Here is a tiny trained network, its code and every weight. The questions are about switching its units off for an input and a class, where a switched-off unit gives its printed mean instead of its output.

import numpy as np


def w(rows, s, z=0):
    codes = np.array(rows[::2]) - 128.0
    scale = np.full(codes.shape[1], s)
    scale[-1] = z or s
    return codes * scale


def f(y):
    return np.maximum(y, 0)


def log_softmax(a):
    a = a - a.max(-1, keepdims=True)
    return a - np.log(np.exp(a).sum(-1, keepdims=True))


def net(x, mask):
    res = np.array(x, float).reshape(1, 5) / 4 @ E
    y = f(res @ A[0][:, :-1].T + A[0][:, -1])
    res = res + np.where(mask, y, B[0][:, -1]) @ B[0][:, :-1]
    return log_softmax(res[-1] @ U[:, :-1].T + U[:, -1])


A, B = {}, {}
E = w([
[67,229,157,220,73,121,93],'x0',
[117,200,31,91,142,133,247],'x1',
[116,124,137,124,125,119,133],'x2',
[149,162,68,89,154,104,68],'x3',
[141,63,17,150,3,89,118],'x4',
],0.012)
A[0] = w([
[130,171,237,108,150,129,60,159],'n0',
[99,182,182,180,92,120,52,147],'n1',
[81,220,170,138,121,127,107,138],'n2',
[137,147,176,147,197,216,182,178],'n3',
[177,159,97,54,78,121,96,143],'n4',
[201,5,167,110,173,109,75,194],'n5',
[134,177,183,137,251,163,130,253],'n6',
[86,61,47,217,78,63,81,177],'n7',
[148,126,73,62,206,135,228,164],'n8',
[96,139,115,124,171,143,154,115],'n9',
[146,141,154,94,130,98,168,129],'n10',
[71,219,73,178,128,138,174,78],'n11',
[135,89,152,40,155,177,136,163],'n12',
[158,64,25,82,59,116,227,156],'n13',
[114,233,114,145,94,94,185,68],'n14',
[74,61,150,176,84,116,104,129],'n15',
],0.011,0.0075)
B[0] = w([
[64,26,60,122,180,159,136,217],'n0',
[90,95,51,177,136,173,92,217],'n1',
[118,49,136,142,168,123,96,201],'n2',
[67,135,134,112,140,75,143,211],'n3',
[148,130,112,149,148,145,167,173],'n4',
[224,86,167,98,150,13,121,218],'n5',
[38,111,126,72,110,93,160,249],'n6',
[204,144,151,146,93,171,100,239],'n7',
[34,147,135,103,134,156,171,226],'n8',
[125,167,158,120,85,131,94,157],'n9',
[116,150,121,107,97,137,121,150],'n10',
[186,101,168,121,104,9,163,200],'n11',
[119,175,164,49,94,125,123,185],'n12',
[129,102,129,210,194,190,204,243],'n13',
[183,129,145,125,148,43,120,190],'n14',
[170,125,106,102,95,137,89,187],'n15',
],0.012,0.019)
U = w([
[83,117,154,96,147,20,126,121],'0',
[56,55,97,193,192,202,174,156],'1',
[210,120,187,172,138,93,168,156],'2',
[122,153,97,185,74,207,39,173],'3',
[46,252,177,68,133,163,181,5],'4',
],0.012,0.0019)

Each question gives the input, the list of numbers given to net, and the class t.
The units are the neurons (one row each of A and B). Each row of codes is followed by its name. A weight is (code - 128) times the scale printed after its matrix; where a second scale follows, it is the last column's (A, B and U).
mask holds one flag per neuron, in row order. A switched-off neuron (its flag False) gives its mean, the last column of its row in B, instead of its output. The means were averaged over made-up inputs and are rounded, as every weight is.
A unit's drop is (log p(t) with every unit on - log p(t) with that unit switched off) / (log p(t) with every unit on - log p(t) with every unit switched off).
The circuit of an input: a set's keep is (log p(t) with only the set's units on - log p(t) with every unit switched off) / (log p(t) with every unit on - log p(t) with every unit switched off). Starting from the 12 units with the biggest drops (on a tie, the unit counted first), units are removed one at a time, each time the one whose removal leaves the highest keep (on an exact tie, the one counted first), for as long as the keep stays at least 0.8.
circuit, biggest first: the units of the circuit, biggest drop first
most important unit: the unit with the biggest drop
k most important neurons: the k neurons with the biggest drops, biggest first
drop when u is switched off: that unit's drop, to one decimal
input [2,2,5,-2,-5], class 0: most important unit => n13
input [8,7,1,0,1], class 2: circuit, biggest first => (n6 n0)
input [0,1,6,-5,-6], class 4: circuit, biggest first => (n5 n13)
input [-5,-8,6,-5,2], class 2: circuit, biggest first => (n6 n5)
input [2,1,6,-6,-4], class 0: 3 most important neurons => (n13 n3 n6)
input [1,-1,-1,5,1], class 3: 3 most important neurons => (n13 n11 n5)
input [1,-5,-2,6,-5], class 1: 3 most important neurons => (n0 n11 n1)
input [-8,0,-2,-1,-2], class 0: 2 most important neurons => (n5 n7)
input [5,0,7,5,-6], class 1: 3 most important neurons => (n0 n5 n1)
input [2,1,7,-3,-7], class 0: 3 most important neurons => (n13 n6 n3)
input [2,5,-7,-8,-1], class 0: drop when n11 is switched off => 0.1
input [1,-1,3,-8,1], class 3: drop when n11 is switched off => 0.2
input [3,-1,7,3,0], class 1: drop when n7 is switched off => 0.2
input [1,-2,2,1,6], class 3: most important unit => n11
